Below are the code and all the weights of a small trained network. Each question names an input and a target symbol and asks about switching units off, where a switched-off unit gives its printed mean instead of its output.

import numpy as np


def w(rows, s, z=0):
    codes = np.array(rows[::2]) - 128.0
    scale = np.full(codes.shape[1], s)
    scale[-1] = z or s
    return codes * scale


def norm(h):
    return h / np.sqrt((h * h).mean(-1, keepdims=True) + 1e-5)


def f(y):
    return y / 2 * (1 + np.tanh(0.7978845608 * (y + 0.044715 * y**3)))


def softmax(a):
    e = np.exp(a - a.max(-1, keepdims=True))
    return e / e.sum(-1, keepdims=True)


def log_softmax(a):
    a = a - a.max(-1, keepdims=True)
    return a - np.log(np.exp(a).sum(-1, keepdims=True))


def net(x, mask):
    ids = ['αβγδεζηθμπσφψ'.index(c) for c in x.split()]
    T = len(ids)
    res = E[ids] + P[:T]
    r = norm(res)
    for j in range(3):
        rows = slice(3 * j, 3 * j + 3)
        q, k, v = (r @ M[0][rows].T for M in (Q, K, V))
        z = softmax(np.where(np.tri(T) > 0, q @ k.T / 3**0.5, -1e9)) @ v
        o = O[0][rows]
        res = res + np.where(mask[j], z, o[:, -1]) @ o[:, :-1]
    y = f(norm(res) @ A[0][:, :-1].T + A[0][:, -1])
    res = res + np.where(mask[3:15], y, B[0][:, -1]) @ B[0][:, :-1]
    return log_softmax(norm(res)[-1] @ U[:, :-1].T + U[:, -1])


Q, K, V, O, A, B = {}, {}, {}, {}, {}, {}
E = w([
[138,107,111,116],'α',
[141,2,85,225],'β',
[125,116,106,111],'γ',
[135,103,139,143],'δ',
[135,100,141,145],'ε',
[148,103,119,123],'ζ',
[143,90,144,146],'η',
[144,101,99,100],'θ',
[92,115,77,73],'μ',
[204,83,115,120],'π',
[8,140,128,132],'σ',
[160,155,196,130],'φ',
[140,156,93,214],'ψ',
],0.019)
P = w([
[198,255,96,96],'0',
[156,246,56,54],'1',
[202,106,162,151],'2',
[168,105,153,131],'3',
[147,94,134,108],'4',
[135,82,136,108],'5',
[115,80,129,106],'6',
[100,80,112,80],'7',
[102,55,139,110],'8',
[92,51,133,113],'9',
[110,50,139,112],'10',
[122,66,161,93],'11',
],0.0092)
Q[0] = w([
[113,192,163,136],'head 1',
[124,204,81,248],'head 1',
[102,127,120,112],'head 1',
[70,89,172,50],'head 2',
[156,194,135,137],'head 2',
[109,105,110,143],'head 2',
[90,142,86,81],'head 3',
[113,41,76,94],'head 3',
[103,87,130,87],'head 3',
],0.013)
K[0] = w([
[197,127,176,162],'head 1',
[206,233,239,2],'head 1',
[194,114,134,227],'head 1',
[146,28,115,70],'head 2',
[102,98,69,140],'head 2',
[58,101,132,166],'head 2',
[185,133,186,124],'head 3',
[81,119,176,91],'head 3',
[4,82,182,97],'head 3',
],0.0084)
V[0] = w([
[159,85,113,168],'head 1',
[63,139,142,251],'head 1',
[46,150,155,73],'head 1',
[119,89,233,54],'head 2',
[177,170,74,81],'head 2',
[147,75,107,149],'head 2',
[136,122,157,75],'head 3',
[117,96,2,100],'head 3',
[187,30,173,124],'head 3',
],0.013)
O[0] = w([
[134,100,127,197,162],'head 1',
[107,109,104,214,16],'head 1',
[42,139,164,90,95],'head 1',
[99,156,255,55,158],'head 2',
[114,140,148,93,212],'head 2',
[213,66,58,220,184],'head 2',
[133,180,168,79,169],'head 3',
[88,78,32,94,253],'head 3',
[160,97,133,60,153],'head 3',
],0.0085,0.0056)
A[0] = w([
[185,55,220,166,191],'neuron 1',
[127,123,164,76,126],'neuron 2',
[205,178,101,104,206],'neuron 3',
[85,235,166,76,167],'neuron 4',
[33,216,38,62,241],'neuron 5',
[121,125,149,93,79],'neuron 6',
[150,192,151,94,171],'neuron 7',
[117,11,109,169,214],'neuron 8',
[176,159,87,211,244],'neuron 9',
[143,126,160,167,6],'neuron 10',
[190,147,137,125,116],'neuron 11',
[222,191,165,162,139],'neuron 12',
],0.011,0.0024)
B[0] = w([
[141,78,156,99,200],'neuron 1',
[95,255,134,131,164],'neuron 2',
[120,112,167,192,166],'neuron 3',
[120,94,164,132,166],'neuron 4',
[148,91,123,167,218],'neuron 5',
[87,166,110,96,140],'neuron 6',
[107,102,195,135,144],'neuron 7',
[138,17,91,111,254],'neuron 8',
[163,103,93,149,155],'neuron 9',
[125,217,97,39,116],'neuron 10',
[115,127,146,134,138],'neuron 11',
[65,117,126,113,144],'neuron 12',
],0.01,0.0083)
U = w([
[176,156,88,113,59],'α',
[132,130,120,149,4],'β',
[111,153,102,129,47],'γ',
[122,97,174,203,103],'δ',
[133,121,148,176,144],'ε',
[189,120,124,133,42],'ζ',
[190,81,179,156,13],'η',
[192,125,109,97,56],'θ',
[83,109,87,55,217],'μ',
[208,117,117,97,159],'π',
[16,67,112,176,190],'σ',
[98,107,248,93,189],'φ',
[172,111,68,210,231],'ψ',
],0.016,0.0032)

Each question gives the input, a string of symbols that net reads in full, and the target symbol t.
The units are the heads (3 rows each of Q, K, V and O) and the neurons (one row each of A and B). Each row of codes is followed by its name. A weight is (code - 128) times the scale printed after its matrix; where a second scale follows, it is the last column's (O, A, B and U).
mask holds one flag per unit, heads first, then neurons. A switched-off unit (its flag False) gives its mean, the last column of its rows in O or B, instead of its output. The means were averaged over made-up inputs and are rounded, as every weight is.
A unit's drop is (log p(t) with every unit on - log p(t) with that unit switched off) / (log p(t) with every unit on - log p(t) with every unit switched off).
The circuit of an input: a set's keep is (log p(t) with only the set's units on - log p(t) with every unit switched off) / (log p(t) with every unit on - log p(t) with every unit switched off). Starting from the 12 units with the biggest drops (on a tie, the unit counted first), units are removed one at a time, each time the one whose removal leaves the highest keep (on an exact tie, the one counted first), for as long as the keep stays at least 0.8.
units of the circuit, in order: the units of the circuit, biggest drop first
k most important neurons: the k neurons with the biggest drops, biggest first
which heads matter: for each layer, one digit per head in row order, 1 if its drop is at least 0.15 and else 0, layers parted by /
input η δ μ γ, target μ: units of the circuit, in order : (head 3; head 1)
input δ θ α δ φ η, target φ: which heads matter : 011
input δ δ α γ β μ γ, target ψ: which heads matter : 100
input α μ ψ δ, target ψ: which heads matter : 011
input μ η μ θ, target μ: units of the circuit, in order : (head 3; head 1)
input μ φ δ μ μ δ φ η, target φ: which heads matter : 110
input η ε ψ δ φ α γ, target φ: which heads matter : 001
input σ μ μ σ α δ, target σ: which heads matter : 101
input μ δ δ σ η μ, target σ: 2 most important neurons : (neuron 5; neuron 1)
input μ μ θ δ δ η δ δ μ μ φ α, target φ: units of the circuit, in order : (head 2; head 1; neuron 2)
input μ σ η μ σ δ, target σ: units of the circuit, in order : (head 1; head 3)
input φ δ η σ δ α, target σ: which heads matter : 100
input σ α μ η σ α ζ, target σ: units of the circuit, in order : (head 1)
input φ σ φ μ π φ μ θ, target φ: units of the circuit, in order : (head 3; head 2; neuron 8)
input ψ δ φ, target ψ: units of the circuit, in order : (head 2; head 3)
input δ μ φ μ σ, target φ: units of the circuit, in order : (head 2; head 3; neuron 8)
input μ σ ζ μ ζ, target μ: units of the circuit, in order : (head 1; head 3)
input η φ η σ η, target σ: units of the circuit, in order : (head 1)
input μ σ ζ, target σ: units of the circuit, in order : (head 3; head 1)
input γ θ ψ θ, target ψ: units of the circuit, in order : (head 1)
input μ μ μ μ η μ η μ α, target μ: which heads matter : 100
input δ μ ε, target μ: which heads matter : 111
input δ δ μ α μ ζ, target μ: which heads matter : 101
